Below are the code and all the weights of a small trained network. Each question names an input and a class and asks about switching units off, where a switched-off unit gives its printed mean instead of its output.

import numpy as np


def w(rows, s, z=0):
    codes = np.array(rows[::2]) - 128.0
    scale = np.full(codes.shape[1], s)
    scale[-1] = z or s
    return codes * scale


def f(y):
    return np.maximum(y, 0)


def log_softmax(a):
    a = a - a.max(-1, keepdims=True)
    return a - np.log(np.exp(a).sum(-1, keepdims=True))


def net(x, mask):
    res = np.array(x, float).reshape(1, 8) / 4 @ E
    y = f(res @ A[0][:, :-1].T + A[0][:, -1])
    res = res + np.where(mask, y, B[0][:, -1]) @ B[0][:, :-1]
    return log_softmax(res[-1] @ U[:, :-1].T + U[:, -1])


A, B = {}, {}
E = w([
[159,144,80,121,101,57,146,181,90,209,200,136],'x0',
[70,188,81,84,110,170,166,151,146,151,74,194],'x1',
[144,103,201,171,119,119,176,227,95,182,106,57],'x2',
[114,143,157,173,131,88,183,158,135,131,210,156],'x3',
[139,233,187,123,156,126,161,165,117,81,114,94],'x4',
[116,116,129,155,112,10,175,66,30,107,114,123],'x5',
[101,136,126,153,134,174,100,113,107,171,88,141],'x6',
[99,87,68,142,109,166,89,124,140,156,104,126],'x7',
],0.012)
A[0] = w([
[145,120,104,82,136,155,96,163,132,176,124,188,251],'N0',
[72,131,134,99,137,217,103,189,245,78,104,181,23],'N1',
[95,140,134,220,156,173,64,100,166,161,166,147,84],'N2',
[160,168,176,130,127,138,116,199,163,144,136,133,39],'N3',
[124,197,133,105,162,125,165,92,177,68,188,196,76],'N4',
[175,64,100,80,130,129,69,63,158,77,188,120,99],'N5',
[125,126,156,169,152,100,163,2,85,52,96,105,54],'N6',
[158,220,131,140,146,187,184,194,156,163,138,71,41],'N7',
[151,55,174,162,146,209,83,133,182,117,87,68,67],'N8',
[92,157,135,122,105,182,190,167,84,191,97,142,11],'N9',
],0.0098,0.003)
B[0] = w([
[106,117,135,105,144,150,102,88,115,113,83,113,201],'N0',
[201,186,189,74,152,126,175,135,102,92,124,76,254],'N1',
[114,130,135,115,35,212,54,127,47,131,2,143,191],'N2',
[125,154,173,93,188,127,171,103,110,110,112,81,188],'N3',
[127,108,20,183,98,64,106,72,218,202,71,189,198],'N4',
[61,131,116,133,156,206,105,134,177,113,121,250,214],'N5',
[141,170,186,23,183,174,113,134,78,44,139,103,226],'N6',
[136,205,151,83,201,104,119,132,130,59,95,74,219],'N7',
[105,113,10,155,72,124,94,77,157,175,102,187,237],'N8',
[83,44,154,176,59,177,19,63,136,143,92,177,190],'N9',
],0.0072,0.015)
U = w([
[128,158,168,101,160,145,129,109,118,91,110,86,142],'0',
[85,119,10,134,127,160,100,83,147,158,73,181,225],'1',
[147,90,121,222,132,51,211,167,102,195,213,102,6],'2',
],0.012,0.002)

Each question gives the input, the list of numbers given to net, and the class t.
The units are the neurons (one row each of A and B). Each row of codes is followed by its name. A weight is (code - 128) times the scale printed after its matrix; where a second scale follows, it is the last column's (A, B and U).
mask holds one flag per neuron, in row order. A switched-off neuron (its flag False) gives its mean, the last column of its row in B, instead of its output. The means were averaged over made-up inputs and are rounded, as every weight is.
A unit's drop is (log p(t) with every unit on - log p(t) with that unit switched off) / (log p(t) with every unit on - log p(t) with every unit switched off).
The circuit of an input: a set's keep is (log p(t) with only the set's units on - log p(t) with every unit switched off) / (log p(t) with every unit on - log p(t) with every unit switched off). Starting from all 10 units, units are removed one at a time, each time the one whose removal leaves the highest keep (on an exact tie, the one counted first), for as long as the keep stays at least 0.8.
units of the circuit, in order: the units of the circuit, biggest drop first
k most important neurons: the k neurons with the biggest drops, biggest first
drop of u: that unit's drop, to one decimal
input [-5,-5,1,-2,1,-6,6,-3], class 1: units of the circuit, in order : N8
input [-3,-2,-1,-5,5,-3,-5,3], class 1: 3 most important neurons : N8, N6, N5
input [3,-5,8,-3,8,0,8,8], class 1: 2 most important neurons : N8, N1
input [6,-5,-3,1,7,4,-1,3], class 2: units of the circuit, in order : N7, N2, N0
input [-8,-1,6,8,-1,-5,1,4], class 1: 2 most important neurons : N8, N6
input [1,2,-4,-6,6,8,-4,3], class 0: 2 most important neurons : N6, N8
input [0,-8,0,-4,-5,0,-5,-6], class 1: 3 most important neurons : N5, N1, N7
input [3,2,-1,-7,-1,3,1,-5], class 0: 3 most important neurons : N8, N4, N5
input [-3,-1,-1,2,-1,5,7,3], class 0: 3 most important neurons : N8, N6, N4
input [7,4,1,5,5,5,0,7], class 2: 3 most important neurons : N8, N5, N2
input [-3,2,-3,1,6,-4,5,7], class 0: 2 most important neurons : N1, N5
input [0,5,-5,-4,2,-7,5,3], class 0: 2 most important neurons : N1, N5
input [-4,0,7,-4,2,3,4,1], class 1: 2 most important neurons : N8, N1
input [4,-3,-6,1,2,-8,-7,-8], class 1: units of the circuit, in order : N4
input [-8,3,7,-8,-8,8,-2,-4], class 0: 2 most important neurons : N6, N4
input [-4,0,-8,3,4,-1,-1,-5], class 1: drop of N4 : 5.4
input [-8,-1,5,-2,-7,-4,-4,-4], class 1: drop of N8 : 2.7
input [0,7,3,3,-6,-6,-1,-1], class 0: drop of N1 : 0.5
